[1, 0, -5, 0, 20, -1, -5, -45, 6, -3, 2, -2, 7, -2, -5, 4, 37, 9, -4, -8, 0, -5, 13, 2, -3, 4, 3, 4, -2, 8, 26, -3, -2, 2, 3, 6, 8, 13, 1, -16, -9, 9, 4, 10, 2, -6, 13, -5, 0, -8, -17, 10, -2, -16, 6, -5, 9, -12, -8, -3, 10, -5, -3, -11, 5, 4, -5, -5, 4, -12, -1] | (58) > L
[7, -1, 14, 2, 33, 4, 4, -6, 6, 3, -3, -5, -2, 6, 0, 1, 4, -9, 1, -6, 2, -7, -7, -2, -3, 6, -1, -7, -2, 1, -11, 1, -3, -3, -3, 4, -3, -1, -8, 9, 2, -14, 0, -2, -1, -3, 3, -2, 10, -4, 10, 8, 3, -3, -1, -4, 3, 1, 0, 3, 8, 5, -4, 9, 1, -4, -13, 12, 3, 0, -13] | (63) > J
[-1, -1, 15, 3, 51, 1, 0, -46, 9, -9, 0, -6, 9, 2, -13, 4, 55, 2, -10, -7, -1, 3, 6, 0, -2, 2, 12, -3, -10, 0, 19, -4, 2, 0, 0, 13, -8, 6, 0, 7, 2, 9, -2, 8, 0, -15, 11, -3, 6, -2, 11, 8, -12, -7, 19, 0, 14, -17, -9, 1, 14, 0, -2, -5, 3, 3, -12, 6, 13, -16, -8] | (58) > L
[-17, 2, 3, -2, -3, 2, -11, -28, 2, -14, 3, 0, 3, 9, -3, 7, 26, 9, 1, -2, 0, -4, 28, 1, -6, 6, 0, 4, -6, 3, 32, -1, 1, 4, 2, 3, 4, 20, 21, -36, -5, 11, 3, 19, -3, -5, 12, -4, 2, -8, -18, 4, -2, -5, 8, -18, 1, -16, 2, -4, 11, -4, -2, -16, 7, 8, 6, -6, 9, -10, -1] | (58) > T
[9, -1, -35, -7, -38, 0, 3, -37, 14, 15, 3, 0, 2, 2, 7, -1, 25, -3, 0, 3, 0, 7, -2, 0, 1, -2, 1, 30, 9, 5, 3, -5, -1, 5, -8, 5, 7, -2, -7, 8, -2, 28, -3, -5, 0, 2, -2, -4, -10, -8, -22, -7, 3, -33, -1, 22, 9, 25, -15, 3, -18, -17, 2, -9, -2, 8, 9, 2, -5, 2, 6] | (60) > C
[-2, -1, 31, 5, 27, 5, 4, 36, 4, -4, -2, -7, -15, 15, -3, 3, -1, -15, 1, -2, 0, 3, -1, -3, 0, 8, 3, -20, -8, 1, -21, -5, -13, -6, -1, 11, -25, 0, 14, 11, 7, -18, 1, 5, -4, -9, 3, -3, 32, 1, 25, 2, -9, 10, 9, -21, -3, -8, 3, 3, 13, 10, -7, 13, 5, -4, -18, 14, 15, -4, -18] | (63) > K
[-22, 1, 22, 2, -41, 4, 16, 38, -8, 7, -2, 4, -17, -28, 6, 0, 5, -23, 31, 1, -3, -12, 1, -5, 2, -8, 11, 6, 11, -1, -19, 7, 12, 11, 3, 15, -17, -17, -3, 15, 4, 7, -2, -10, -7, 5, -23, 0, -2, 9, 42, -5, -2, 34, 1, 8, -1, 31, 4, 2, -11, -4, 14, -2, -10, 8, 10, 24, 7, 6, 0] | (60) > R
[0, 1, -6, -2, -51, 6, 12, 23, 6, 13, -3, 2, -18, 2, 10, -2, -6, -21, 17, 4, 0, -2, 3, -4, -1, 0, 2, 11, 2, 2, -18, -1, -2, 6, -5, 10, -11, -10, 6, 7, 2, 12, -2, -4, -7, 1, -9, -2, 6, -3, 8, -12, 1, -5, -3, 5, -2, 33, -1, 3, -17, -5, 5, -1, -1, 10, 6, 17, 3, 6, 0] | (60) > R
[-10, 1, -15, -3, -55, 2, 12, 3, 6, 11, 3, 6, -2, -2, 3, -1, 26, -17, 4, 11, 0, 17, 0, -4, 5, -8, 11, 17, 7, 2, -7, -7, 8, 8, -8, 13, -11, -14, 3, 27, 2, 42, -7, -6, -11, 0, -19, 3, -9, 4, 10, -18, -10, -6, 6, 27, 6, 31, -11, 0, -29, -15, 6, -11, -5, 20, 19, 11, 0, 3, 3] | (60) > C
[-11, -4, 26, -1, 31, -1, -3, -7, -3, -5, 0, -7, 8, -24, 0, 6, 21, 13, 10, -20, 0, -17, 1, 2, 0, 6, 3, -15, 4, 1, 17, 3, -7, 4, 8, 4, -1, 9, -11, -14, -1, -18, 10, 10, 3, -3, 0, 0, 16, 3, 3, 20, 8, 16, 5, -13, 3, -10, 0, 0, 28, -2, -3, 5, 6, -3, -8, 2, 6, -14, -6] | (58) > L
[-3, 0, 1, -1, 10, 3, -7, -25, 10, -10, 2, -4, -3, 12, 0, 4, 16, 6, -2, -6, 0, -6, 15, -8, -7, 7, -1, 0, -7, 1, 18, -4, -6, 0, 1, 2, 4, 18, 14, -25, -3, -3, 4, 14, 3, -6, 14, -7, 13, -13, -21, 6, 2, -17, 3, -18, 2, -18, -1, 0, 14, -5, -7, -5, 9, 1, -6, -4, 7, -7, -5] | (58) > T
[-21, 0, 40, -2, 46, -2, -5, -23, -6, -7, -2, -6, 22, -12, -5, 4, 40, 14, 4, -20, -4, -14, 0, 3, -4, 2, 9, -13, 4, 1, 26, 2, 7, 5, 6, 1, 5, 9, -16, -4, -1, -13, 6, 11, 0, -5, 3, 0, 9, 4, 10, 19, 1, 21, 13, -7, 2, -18, 1, 2, 29, 1, -3, 4, 2, -3, -4, 2, 8, -17, -6] | (58) > L
[-15, 0, 38, 4, -4, 7, 9, 48, 5, 6, -3, -8, -23, -1, 5, 6, -3, -19, 20, -7, -9, -10, 1, -8, -4, 12, 5, -16, -2, 1, -23, 2, -13, 0, -4, 14, -24, -4, 13, 4, 7, -17, 4, 7, -6, -7, -2, -5, 42, -1, 28, 5, 1, 17, 5, -26, -8, 8, 4, 5, 9, 3, -4, 14, 10, -2, -13, 20, 18, 1, -21] | (63) > K
[-7, 0, 14, 1, 12, 5, 1, 16, 1, 1, -5, -4, -10, 8, 5, 1, -28, -6, 12, -4, -1, -19, -1, 0, -8, 5, -6, -8, -2, -1, -10, 8, 0, -3, 2, -3, 5, 4, 1, -18, -1, -25, 1, -2, 2, 1, 4, -4, 9, -7, -1, 8, 10, 6, -11, -16, -9, -1, 13, 1, 10, 8, -1, 9, 3, -9, -6, 6, 3, 5, -10] | (63) > E
[-11, -1, 21, 1, 39, 1, 5, -46, 2, 1, -2, -7, 12, -22, -5, 6, 53, 3, 12, -20, -2, -22, 3, 2, -3, 3, 10, 4, 1, 1, 21, 1, 5, 8, 5, 12, 5, 5, -23, -6, -1, -6, 4, 5, 3, -4, 3, 0, 1, -3, 11, 22, 2, 7, 9, 1, 10, 1, -5, -1, 20, -6, 2, -3, 0, 4, -5, 11, 6, -11, -6] | (58) > L
[-12, 1, -30, -9, -40, 4, 3, -55, 13, 10, 3, 4, 7, -7, 10, 3, 37, 1, 13, -3, -2, -18, 16, 3, -6, -4, 2, 30, 5, 3, 27, 2, 5, 12, -1, 7, 20, 10, -7, -21, -6, 28, 0, 6, 0, 4, 2, -4, -15, -15, -26, 0, 8, -24, -3, 17, 8, 26, -7, -3, -7, -22, 4, -20, 9, 16, 17, 3, -2, -2, 6] | (60) > X
